(in the rows, 128 means zero)
Each row is followed by its class number.
[131 121 135 122 170 117 114 159 165 113 142 160 136 156 117 149 113 148
 130 144 125 145 144 132 122 162 129 130 114 119 123 176 120  92 149 115
 159 116 114 139 120 129 145]
1
[142 110 160 141 130 122 110 134 171  78 163 144 168 143 124  97  99 144
 152 160 125 101 199 117 115 150 132 130 126 127  97 104 115  65 119 119
 157 121 102 139 142 129 142]
9
[147 158 135 139 112 111 130 164 146 118 121  84 111 123 102 134  97 146
 156 156 112 100 141 136 119 149 154 167 130 132 126 162 144 104 138 112
 156 108 143  76 142 142 153]
5
[142 120 146 134 117 147 138 106 132 108 139 126 110 143 123 103 102 152
 101 125 142  99 144 136 146 146 120 126 150 142 142 140 122 103 130 123
 130 121 159 113 146 108 123]
0
[ 97 186 124 162 151 122 153 140 137 136 138  79 135  99 110 232 113 120
 150  73 102 162 127 150  97 143 117 113 161 166  84 119 129 127 134 130
 124 119  79 133 119 143 139]
3
[150 168 123 137 100 131 122 142 145 144 148  98  86 132 111 150 125 136
 113 127 129 124 130 158 121 130 132 139 136 154 170 162 148 112 124 118
 166 120 107  37 146 132 136]
8
[168  94 149 100 121 145 125 131 120 152 145 121 141 157 130 125 137 146
 110 130 139 125 114 119 124 125 126 166 103 145 119 132 128 147 141 124
 145 115 122 110 132 135 118]
8
[146 115 111 119 125 173 132 109 129  93 130 135 101  87 172 113  86 167
 100 128 111 155 125 113  88  98 121 148 134 176 101 168 100 153 129 119
  97 148 101 163 128 145 114]
9
[151 142 178 163 138 143 172 149  99 156 141  94 139 119 127  94 123 140
 137 161 161 134  52 120 111 129 122 188 102 137 130  97 132 164 120 127
 127  85 124 170 149 175 121]
5
[ 90 109 135 100  95 109 113 124 104 163 111 155 109 183 104  99  85 144
 153  89 125 117 140 148 162 144 130 138 104 140 145 179  94 115 137 141
 148 112 106  74 122  81 140]
8
[124 131 113 114  92 108 138 106 133  89 108 101 152 142 115 148 172  99
 115 112 124 114 180 127 109 137 146 169 120 128 162  94 129 150 116 148
 136 116 173 152 109 100 118]
0
[121 118 131 132 130 174 136  98 125 136 133 157 146 131 153  90  93 133
 120 100 130 129 133 131 106 130 118 152 118 148 143  84  67 118 134 124
 116 140 160 148 140 133 151]
7
[185 123 126  69 118 142 112 125 143 109 144 111 160 112 119 156 194 161
  99 151 127  88 134 139 102 140 134 124 151 120  71  72 154 101 136 120
 134 119 156 137 143 155 121]
1
[143 108 132 104 108 122 134 164  65 125 146  67 117 148 138 134 156 154
 132 156 123 156 104 115 141 146 143 135 100 133 133 173 105 156  98 118
 105  92 173 129  96 127  73]
3
[100 160 130 139 142 105 176 130 123  97 172  66 102 164  80 146 107 128
  69 145 118 120 114 121 180 139 121 111 123 157 117 134 133 142 132 137
 117 125 121 150 139 142 137]
7
[117 130 125  77 151 164 115 121 158 112 129 151  97 141 134 127  80 126
 120 122 118  78 169 107 140 157  86 110 121 135 137 177  78 103 142 152
 145 169 135  93 132 110 143]
6
[133 129 149 100 198  89 139  93 160 170 149 150  94 138 114 108  83 147
  96 131 136 150 126 100 100 113  97 158 127 132  61  57 136 128 159 125
 140 127  97 138 161 168 116]
8
[108 137 145 111 135 114 128 119 119 141 135 130 134 123 125  86 120 138
 152 155 133  92 147 134 122 131 136 154  98 125 114 109 119 141 122 144
 161 144 124 111 125 138 140]
5
[115 155 170 134 180 110 150 118 161 115 181 128 116 160 130 109  99 154
 101 189 143  97 161 130 152 105 133 127 110 160 147  95 152 129 123 129
 141 143  89  59 143 145 154]
5
[166  93 167  60 122  84 110 159 121 151 129 119 179 141 136 145 224 124
 141 149 232 101  89  74 129 137 159 110  87 131 117  85  85 199 152 167
 140 122 141 148 121 185 131]
9
[155 133 147 126 139 112 112 122 153 132 147 133 178  92 126 167  92 161
 169  84 142 200  89 149 120  98 141  51 137 135  53 146 104 128 118 121
  98 138  14 138  92 160 153]
10
[145 130 120 125 154 140 125 153 144  93 129 110 120 123 135 122 143 131
 147 127 173 108 128 110 136 155 132 125  74 115 178 112 137 104 142 142
 147 120 141 117 175 134 141]
1
[116 116 119 184 128 149 113 107 126  91 134 169  87 114 158  91 112 117
 106 130 142 168 118 107 130 111 128 134 162 118 148 136 149  99 116 106
 145 120  88 147 145 132 108]
9
[ 93 146 105 117 103 182 109 120  91 123 105 110  70 112 181 141 134 113
 151  94 144 163 110 127 102 118 123 156 124 121 150 167 148 164 122 132
 135 115 160 129 125 124 106]
6
[ 45 113 110 117 127 135 126 118 105 101 154 195 118 138 154 107 134 135
 106  66 161 197  62 122 142 127 128  78  92 109 167 137 127 156 156 162
 128 142  75 199 117 126 120]
9
[ 92 116 158 105 120 105 113 136 110 112 115 118 117 100 138  78 101 125
 144 120 129 110 125 123 121 144 146 151 133 151 110 155  68 146 119 143
 117 105 120 128 125 137 130]
9
[ 97 130  89 152 218 134 114 145 169 106 133 180 105  88 137 149 115 116
 105  80 124 142  86 130  71 167 130  76 119  66 176  63 117  95 109 127
 118 161 123 181 145 124 139]
3
[ 68 133 137 103 139  88  99 108 119 145 106 207 182 143 131  94 175 109
  81  73 143 201  26  98 179 110 114  81 137  64 164  37 183 135 155 149
  86 150  83 136 122 178 129]
4
[ 93 131 134 103 156  83  67 110 142 146 158 120  99  86 147 188 122 129
 138  94 176 132 156 123 138 116 126  84 122 174  95 159 119 152  96 126
 119 129  60 100 124 127 109]
6
[ 99 119 131  86 116 120 113 142 100 126 146 158 114 117 155  85 143 130
  91 145 165 132 104 119 132 117 121 147 103 141 154 192 110 173 132 121
 113 111 140 110 116 137 114]
10
[121 109 151 172 175 108 131 137 138 127 125 154 168 151 149  63  74 129
 107 157 115 165 138 115 136 118 145 130 130 127 128  84 109 136  98 130
 116 132  90 138 104 135 126]
5
[102 142 146 147 121 119 135 109 143 121 117 113 136 121 136 136 102 122
 150 136 126 106 178 136 113 133 134 167 136 151 109 148  92 101  95 125
 143 111 114 103 113 131 146]
7
[110 137 140  68 164  57 142 145 173  92 118 112  85 136  85  84 110 138
 113 119 138  76 124 124 190 155 125  75 124 115 116 168 141 113 199 143
 140 116  89  97 176 123 155]
6
[ 59 139  90  96 131 167 127  60 122 122 135 176  83 121 150 177 123 123
  79  83 118 133 159 123 132 132 101  97 159 123 148 136 107  80 132 140
 162 169 176 140 113 117 119]
5
[133 117 137  61 176 121 152 114 154 116 135 111  80 152  85 154 113 150
 132 119 176 103 131 117 132 161 121 155  93 157 147 164  53 126 131 147
 105 114 161  97 135 117 142]
1
[ 68 159 115 204 194 202 128 166 118 124 137 203  91 160 170 164 132  82
  81 134  98 170  57  96  68 151 115 177 168  77 176  13 198 122 128 128
 140 122 128 152 115 161 147]
8
[106 143 143 154 173  62 134 169 154 147 150 131 128 164 112 109  94 154
 114 149 119 147 121 135 173 158 150 102 129 126 125 153 123  85 150 113
 142 118  99  64 132 145 147]
3
[125 122 125 136 130 157 151 159 112 126 127 146 126 138 134 132 100 142
 112 109 165 150  94 153  97 134 141 120 131 137 162 147 138 161 175 117
 160 115 130 140 140 124 139]
5
[ 62 178 151 144  87  87 127 130  88 115 141  95 182  77 150  78 160 104
 124 128  92 180  69 141 169  95 159 137 131 155  80  81 144 159 108 149
 102 108  23 136 112 194 139]
9
[117 162 147 184 162 120 115 158 149  75 113 106 107  96 123 130 118 107
 154 124  93 141 118 127 113 141 125 133 139 111 150 134 175 149  94 126
  89 113  93 155 117 116 130]
0
[125 135 138  82 151 113 101 111 101 146 109 126  95 139 137 156 190 108
 121 131 157  98 127  83 141 122 120 181 102 134 176  98 152 142 128 117
 134 111 176  71 132 154 124]
10
[154 125 124 136 151 147 108 162 109 151 136  96 114 136 155 125 132 169
 118 149 116 198 107 113 124 125 119 141 131 135  97 120 183 141 115 101
  97 111 125  74 111 162  86]
8
[157  95 165  94 170 126 112 124 104 128 177  61 116  95 144 111 181 103
 135 167 149 101 107  84 145 149 131 114  88 125 113 111  69 146  93 140
 128 132 174 150 118 159  99]
2
[101 139 139  88 156 104 133 127 161 102 138 138 118 138 137 129  99 150
 126 143 123 135 120 121 132 118 148 136  98 132 149 136 139  92 140 112
 113 127 100  68 132 149 162]
2
[169 126 143 175 125 139 124 125 140  91 129  91 149 140 101  75 122 132
 153 100 125  77 148 115 149 184 132 130 111 153 138  50 103 115  90 175
 119 118  87 154 130  90 141]
0
[152 126 109 112 100 150 108 151 106 118  93 103 139  90 144 143  95 132
 161 108 134 132 131 115  91 151 129 149 102 148 100 148  94 160 111 137
 118 127 130 159 117 123 120]
0
[146 133 144 139 145 117 131 128 140 146 139 159 164 119 130 107 123 155
 139 127 115 157 130 128 134 135 125 107 150 142 103 144  98  96 147 104
 133 143  99 124 114 158 141]
3
[ 60 108 104 109 160 161 105 105 124 120 123 186  96 136 145 116 128 109
  76  97 132 118 128 110 119 151 106 113 148 104 145 160 138 117 142 133
 151 164 173 161 117 114 124]
2
[136 145 138  89 135 125  96 104 125 122 131 126 125 121 136 144 187 131
 218 124 145 129 166 105 168 135 110 110  57 141 133 152  98 112 119 151
 151 141  98 135 115 129 142]
1
[135 129 139 108 146 159 113 111 134 130 129 175 143  70 178  84 159 110
 142 160 154 105 136 115 103 125  99 164  99 138 126  88  87 149 104 140
 119 149  95 102 118 138 128]
0
[ 98 144 125  88 132  90 136 115 131 158 168 101 172 133 100 211 154 144
 163  79 137 184 145 173 148 123 113  59 104 157  79 125  94 132 119 128
  94 128  77 105 101 110 117]
3
[141 138 128  96  88 128 122 137 135 165 117 100 128 127 126 145  67 164
 110 121 108  87 150 149  93 134 132 146 155 154  74 122 107 100 133 128
 136 119 151  73 153 139 135]
8
[ 95 105 147  64 134 128 117 134 152  95 124 140 150 135 151 169 153  90
 142  96 156  97 146 122  97 136 140 132  92 118 161 152  85 171 144 157
 138 120 144 164 115 107 151]
6
[115 117 158 157 252 108  85 142 151 127 121 177  59 124 109 110 114 123
  72 116 159 117  85 114 124 185 140  86 184 112 156 112 144  94  83 101
 163 114  81 137 126 148 146]
8
[129  93 136  64 109 151 118 117 132 146 103 162 135 132 160 156 116 145
 102  89 193  90  97 114 108 139 125 151  94 149 149 190  76 147 178 139
 159 131 159 147 156 138 158]
4
[ 93 165 132 169 136 102 126 114 142 120 163  92  94 116 118  96  98 131
 120  99 101 139 163 145 162 151 126 132 139 153 172 130 132  74 143 122
 152 124 117  29 146 135 124]
7
[141 114 108 139 159 177  98 192 138 108 131 124  74 187  99 186  73 133
 132 107 157 155  91 133 123 180 137 119 127 119 151 153 135 106 141  99
 137 105 138  84 154 103 151]
9
[100 149 142  66 145 123 137 162 137 109 110  86  95 134 146 203  91 136
 180 106 154 169 103  90 130 124 122 114  78 126 133 202 103 161 167 139
  86 121 156  96 123 160 147]
7
[102 139 103 110 152 111 105 156 167 109 137 120 137 137 135 167 154 108
 114 144 141 135 172 145 108 127 141 117 108 138 138 102 123 153 114 132
 115 142 127  76 124 119 140]
9
[163  91 138  88  92 129 155 135 104 127 126 122 143 140 132  53  98 193
 133 170 165 113  99 121 124 120 130 136  91 137  92  98  77 136 119 127
  73 108 146 152 158 139 111]
9
[ 90  97 139 156 137 115 137 109  73 161 177 156 123 176 108  49  99 159
  53 120 126 106  87 120 206 165 125 111 131 151 127 102 102 112 150 135
 145 137 123 149 136 132 120]
7
[ 20 154 155  54 119  45 120 101 105 135 167 128  84 117 115 148 169  72
 100 163 144  43 166 122 130 124 133 166 113 139 147 107  72 165 116 139
 126 113 206 112 135 134 131]
7
[126 136 124 140 146 128 124 191 159 123  97 128 101 130 144 191 186 118
 190 128 139  84 136 114  75 169 123 123  96  84 181 135 145 135 136 162
 153 114 140 127 115 108 137]
8
[ 70 168  72 157 124 169 169  61  98 118 172 171  79 100 189 113 162 111
  83 188  44 174 119 127 137  73  96 116 141 111 136  68 127  92 104 123
 104 179 124 151 100 138 102]
2
[111 123 119 131 144 115 118 149 137 112 104 127  96  78 137 129 107 106
 108 134 174 113 117 117  82 141 130 165 139 120 144 131 111 164  94 123
  81 108 165 116 140 120 106]
0
[149 149 145  83 142 108 116 146 151 152 138  98  87 141 125 137 124 183
 155 103 138 152  97 136 162 148 110 122  75 149 118 147 138 131 180 119
  87  94 145  94 164 129 134]
0
[ 61 139 109 130 152  82 132 174 132 121 102 141 142 135 114 120 144  89
 114 138 118 140 112 130 128 155 124 116 125  78 116 102 127 143 130 133
 103 110 141 161 117 127 132]
7
[169 124 135 154 123 112 173 211 151  72 100  76 147 177  75 158  68 162
 133 155 114  87 149 141  74 179 152 109 162 129 112 150 120 137 129 127
 121  91 134 169 111 104 143]
7
[123 116  60  75  96 117 145 107 142 111 112 130 106 137 132 160 108 160
  44 119 122 172 129 134  99 105 112 160 121 152 129 149 117 146 127 118
  71 120 139 122 128 106  90]
4
[ 89 136 135 105 141 107 127 111 164  77 188 131 140 126 122  86 149 118
 120 129 140 144 187 149 148 131 124 104 129 146 132 128 122 123 137 125
 126 125  96  99 120 115 132]
6
[116 105 119  94 158 155 118 165 111 112 110 153 161 139 153 120  77 108
 126 131 134 187  78  82  89 121 122 143  90  95 125  92 131 154 127 121
  86 136 130 158 120 153 123]
2
[129 133 136 110 124 124 132 106 131 112 119 121 116 100 138 161 172 130
 153 103 144 140 140 132 103 121 122 108 129 125 154 126 130 136 119 134
 135 109 128 162 113 118 103]
5
[121 133 131 165 133 121 100 164 104 100 146 110 116 119 149  54 101 112
 105 131 125 174 122 114 155 132 135  89 138 120 164 101 151 139 122 119
 121 110 141 136 148 131  96]
5
[137 124 109 144  83 138 122 243 112  90 118 143 132 166 129  70 148 126
 113 170 181  86  79 128 111 160 154 111 117  81 203 142 160 175 147 139
 112  97 172 103 139 106 142]
10
[116  91 109  90 179 116 122 164 142 105 129 135  84 117 123 114 109 139
  81 148 156 120 126 126 100 171 108 151 120 129 148 159  95 139 138 101
  93 101 175  97 146 108 103]
4
[103 120 143 109 186 131 137 158 143 115 110 131 100 189 129 133 100 125
 118 162 133 127 143 118 130 150 118 151  98 100 166 171 109 128 127 132
 122 112 205 128 135 114 133]
1
[ 90 133 123  92 106  85 150  94 133 122 120 137 146 109 112 150  90 163
 142  98 116 138 163 139 114 114 126  96 121 141 126 149  83 122 115 145
 105 145 121 158  99 116 115]
5
[156 112 123 106 109 182 158 164 111  71 143  53 100 209 141 167 138  96
  85 186 146 154 150 103 108 115 153 217 142 162 115 117 136 191 158 109
 120  73 220  94 138 129 123]
9
[146 132 143  98 142 101 129 113 182 101 137 122 146 116 105 131 111 122
  96 140 104 118 168 132 126 134 127 178 117 135 132 165 118 106 140 109
 142 136 136  90 134 136 140]
0
[131 119 133 105 110 154 134 134 100 135 118 138 155 165 113 130 124 147
 160  90 120 136 128 128 124 151 118 153 111 134 176 121  98 116 147 125
 109 115 172  85 102 118 137]
10
[165 154 128 103 106  64 101  94 188 142 138 139  94 128  90 153 105 129
  73 145 163  90 165 108 144 110 118 166 131 160 139 148 131 101 118 106
 135 126 123  76 176 132 128]
0
[161 132 142 106 130 104 133 164 140 147 161 125 130 147 110 119 125 154
 130 184 144 122 130 139 133 137 137 138 102 140 145 188  85 124 121 100
 131 130 136  53 124 137 132]
3
[ 85 124 140 127 111 119  70 134 118 134 124 176 137 109 142  73 141  93
 128  91 139  87 142 146 119 129 124 127 149 109 158 104 139 140 131 134
 126 118 132  80 139  99 131]
10
[209  90 132  95  81 195 105 119 134 115  97 111 160 110 145 146  40 159
 138  89 137  92 142 123  92 124 128 136 142 141  70 167  92  90 148 129
 153 129 142 148 181 125 134]
1
[139 126 116 117 144 133  99 136 116  82 114  95 126 103 134 138 118 141
 139 128 127 157 171 126 125 128 135  75 170 148  77 153 126 142  92 129
 103 134 109 131  96 124 104]
1
